Below are the code and all the weights of a small trained network. Each question names an input and a target symbol and asks about switching units off, where a switched-off unit gives its printed mean instead of its output.

import numpy as np


def w(rows, s, z=0):
    codes = np.array(rows[::2]) - 128.0
    scale = np.full(codes.shape[1], s)
    scale[-1] = z or s
    return codes * scale


def norm(h):
    return h / np.sqrt((h * h).mean(-1, keepdims=True) + 1e-5)


def f(y):
    return np.maximum(y, 0)


def softmax(a):
    e = np.exp(a - a.max(-1, keepdims=True))
    return e / e.sum(-1, keepdims=True)


def log_softmax(a):
    a = a - a.max(-1, keepdims=True)
    return a - np.log(np.exp(a).sum(-1, keepdims=True))


def net(x, mask):
    ids = ['βγδεζλμξφψω'.index(c) for c in x.split()]
    T = len(ids)
    res = E[ids] + P[:T]
    u = 0
    for l in range(3):
        r = norm(res)
        for j in range(2):
            rows = slice(3 * j, 3 * j + 3)
            q, k, v = (r @ M[l][rows].T for M in (Q, K, V))
            z = softmax(np.where(np.tri(T) > 0, q @ k.T / 3**0.5, -1e9)) @ v
            o = O[l][rows]
            res = res + np.where(mask[u + j], z, o[:, -1]) @ o[:, :-1]
        u += 2
        y = f(norm(res) @ A[l][:, :-1].T + A[l][:, -1])
        res = res + np.where(mask[u : u + 8], y, B[l][:, -1]) @ B[l][:, :-1]
        u += 8
    return log_softmax(norm(res)[-1] @ U[:, :-1].T + U[:, -1])


Q, K, V, O, A, B = {}, {}, {}, {}, {}, {}
E = w([
[109,101,139],'β',
[182,254,75],'γ',
[108,102,138],'δ',
[113,100,137],'ε',
[113,101,136],'ζ',
[137,89,129],'λ',
[137,91,129],'μ',
[142,107,111],'ξ',
[102,142,80],'φ',
[72,227,123],'ψ',
[185,188,189],'ω',
],0.018)
P = w([
[44,41,181],'0',
[83,39,155],'1',
[126,51,143],'2',
[170,69,122],'3',
[213,54,104],'4',
[253,53,82],'5',
],0.0041)
Q[0] = w([
[145,212,95],'0.h1',
[165,174,62],'0.h1',
[76,190,161],'0.h1',
[146,4,94],'0.h2',
[81,145,174],'0.h2',
[158,115,166],'0.h2',
],0.014)
K[0] = w([
[202,182,213],'0.h1',
[168,193,142],'0.h1',
[43,124,242],'0.h1',
[244,213,29],'0.h2',
[164,35,179],'0.h2',
[135,98,74],'0.h2',
],0.011)
V[0] = w([
[186,139,2],'0.h1',
[118,123,174],'0.h1',
[195,84,83],'0.h1',
[182,110,54],'0.h2',
[136,70,156],'0.h2',
[24,134,49],'0.h2',
],0.0065)
O[0] = w([
[12,164,135,110],'0.h1',
[174,112,105,134],'0.h1',
[51,145,115,254],'0.h1',
[85,149,70,138],'0.h2',
[149,128,99,251],'0.h2',
[54,254,161,214],'0.h2',
],0.0059,0.0014)
A[0] = w([
[112,75,214,109],'0.n1',
[161,78,40,117],'0.n2',
[60,89,75,143],'0.n3',
[126,58,10,115],'0.n4',
[141,164,147,222],'0.n5',
[77,69,91,253],'0.n6',
[86,68,148,116],'0.n7',
[87,63,2,194],'0.n8',
],0.0085,0.003)
B[0] = w([
[25,128,129,184],'0.n1',
[74,57,138,186],'0.n2',
[49,130,201,209],'0.n3',
[54,115,205,219],'0.n4',
[150,38,94,162],'0.n5',
[7,115,210,254],'0.n6',
[29,213,159,198],'0.n7',
[3,95,191,254],'0.n8',
],0.0051,0.0066)
Q[1] = w([
[64,173,165],'1.h1',
[75,236,103],'1.h1',
[94,234,20],'1.h1',
[181,98,115],'1.h2',
[91,119,170],'1.h2',
[110,12,196],'1.h2',
],0.011)
K[1] = w([
[151,160,53],'1.h1',
[118,137,41],'1.h1',
[88,135,72],'1.h1',
[81,125,192],'1.h2',
[200,154,148],'1.h2',
[168,94,254],'1.h2',
],0.018)
V[1] = w([
[117,255,163],'1.h1',
[121,66,148],'1.h1',
[8,77,155],'1.h1',
[229,103,143],'1.h2',
[182,65,181],'1.h2',
[134,134,141],'1.h2',
],0.006)
O[1] = w([
[215,142,97,251],'1.h1',
[170,71,81,109],'1.h1',
[75,15,84,254],'1.h1',
[137,255,99,4],'1.h2',
[53,182,105,92],'1.h2',
[123,121,117,134],'1.h2',
],0.0062,0.003)
A[1] = w([
[173,210,172,93],'1.n1',
[157,2,119,222],'1.n2',
[164,183,187,116],'1.n3',
[196,158,92,113],'1.n4',
[126,246,166,143],'1.n5',
[183,122,66,21],'1.n6',
[209,94,203,2],'1.n7',
[96,90,176,107],'1.n8',
],0.0091,0.0043)
B[1] = w([
[68,92,105,187],'1.n1',
[65,179,158,255],'1.n2',
[77,91,108,176],'1.n3',
[69,107,170,172],'1.n4',
[141,18,79,201],'1.n5',
[2,178,93,131],'1.n6',
[204,58,171,145],'1.n7',
[117,182,153,243],'1.n8',
],0.0075,0.0051)
Q[2] = w([
[78,46,90],'2.h1',
[87,107,178],'2.h1',
[118,4,142],'2.h1',
[223,171,120],'2.h2',
[106,107,114],'2.h2',
[120,104,101],'2.h2',
],0.011)
K[2] = w([
[155,163,128],'2.h1',
[125,172,86],'2.h1',
[182,185,109],'2.h1',
[120,127,6],'2.h2',
[136,155,154],'2.h2',
[128,147,119],'2.h2',
],0.015)
V[2] = w([
[111,250,239],'2.h1',
[145,85,228],'2.h1',
[152,213,134],'2.h1',
[16,176,96],'2.h2',
[77,7,143],'2.h2',
[119,54,107],'2.h2',
],0.011)
O[2] = w([
[105,10,60,110],'2.h1',
[254,54,157,158],'2.h1',
[64,89,131,65],'2.h1',
[67,186,19,205],'2.h2',
[214,153,104,248],'2.h2',
[182,147,133,163],'2.h2',
],0.0084,0.012)
A[2] = w([
[178,158,93,199],'2.n1',
[141,70,63,52],'2.n2',
[181,150,176,9],'2.n3',
[185,229,125,226],'2.n4',
[170,254,97,3],'2.n5',
[199,84,190,29],'2.n6',
[137,71,136,32],'2.n7',
[78,121,139,242],'2.n8',
],0.014,0.0055)
B[2] = w([
[91,134,160,176],'2.n1',
[160,191,160,141],'2.n2',
[70,73,131,138],'2.n3',
[84,145,153,209],'2.n4',
[103,252,149,172],'2.n5',
[117,124,178,150],'2.n6',
[141,124,91,134],'2.n7',
[176,134,118,254],'2.n8',
],0.019,0.0092)
U = w([
[89,213,154,120],'β',
[29,70,118,181],'γ',
[121,117,126,2],'δ',
[98,121,2,145],'ε',
[159,121,115,80],'ζ',
[140,79,102,172],'λ',
[172,123,107,177],'μ',
[155,115,102,137],'ξ',
[150,67,90,238],'φ',
[156,96,245,82],'ψ',
[154,122,117,103],'ω',
],0.014,0.0037)

Each question gives the input, a string of symbols that net reads in full, and the target symbol t.
The units are the heads (3 rows each of Q, K, V and O) and the neurons (one row each of A and B). Each row of codes is followed by its name. A weight is (code - 128) times the scale printed after its matrix; where a second scale follows, it is the last column's (O, A, B and U).
mask holds one flag per unit, layer by layer, with each layer's heads first. A switched-off unit (its flag False) gives its mean, the last column of its rows in O or B, instead of its output. The means were averaged over made-up inputs and are rounded, as every weight is.
A unit's drop is (log p(t) with every unit on - log p(t) with that unit switched off) / (log p(t) with every unit on - log p(t) with every unit switched off).
most important unit: the unit with the biggest drop
top k neurons: the k neurons with the biggest drops, biggest first
top k neurons in layer l: the k neurons of layer l with the biggest drops, biggest first
heads that matter: for each layer, one digit per head in row order, 1 if its drop is at least 0.15 and else 0, layers parted by /
input ε β ε φ, target ε: most important unit	1.n2
input ξ ξ λ, target γ: heads that matter	10 / 00 / 00
input ω ξ δ ξ, target γ: top 2 neurons	[2.n5; 1.n5]
input φ ψ β ω μ, target ψ: top 3 neurons in layer 0	[0.n8; 0.n6; 0.n2]
input ω ψ ψ, target ψ: top 2 neurons	[0.n8; 0.n6]
input ζ μ φ δ, target ε: heads that matter	01 / 00 / 10
input ξ ω μ φ ξ, target ε: heads that matter	01 / 11 / 10
input ω ε ε ξ δ, target γ: top 2 neurons	[2.n5; 1.n5]
input φ ω φ, target ψ: heads that matter	00 / 00 / 01
input μ ω δ ζ, target ψ: heads that matter	11 / 00 / 10
input δ ζ φ ε, target ε: top 2 neurons	[1.n2; 1.n5]
input δ ε ξ ω ε, target ψ: heads that matter	00 / 10 / 01
input ω ω β ω ψ, target ψ: heads that matter	10 / 00 / 01
input ξ ω ζ, target ψ: most important unit	2.h2
input β ε ζ φ β, target ε: top 2 neurons	[1.n2; 2.n5]
input δ μ ζ, target φ: top 2 neurons	[2.n5; 2.n4]
input ψ ξ ξ φ ξ, target ε: top 2 neurons	[2.n5; 2.n4]
input μ ω λ ξ, target ψ: heads that matter	11 / 00 / 11
input ξ φ δ, target ε: top 2 neurons	[2.n5; 2.n4]
input μ ζ μ, target φ: top 2 neurons	[2.n5; 1.n2]
input φ ζ ω φ, target ψ: top 2 neurons in layer 0	[0.n8; 0.n4]
input δ ω β, target ψ: most important unit	2.h2
input ε ξ ω β ξ, target ψ: top 2 neurons in layer 2	[2.n8; 2.n4]
input μ ξ ψ ω, target ψ: heads that matter	00 / 00 / 00
input ε ξ λ, target γ: heads that matter	10 / 00 / 00
input δ μ δ λ, target φ: heads that matter	00 / 00 / 00
input β ξ φ, target ε: most important unit	0.h2
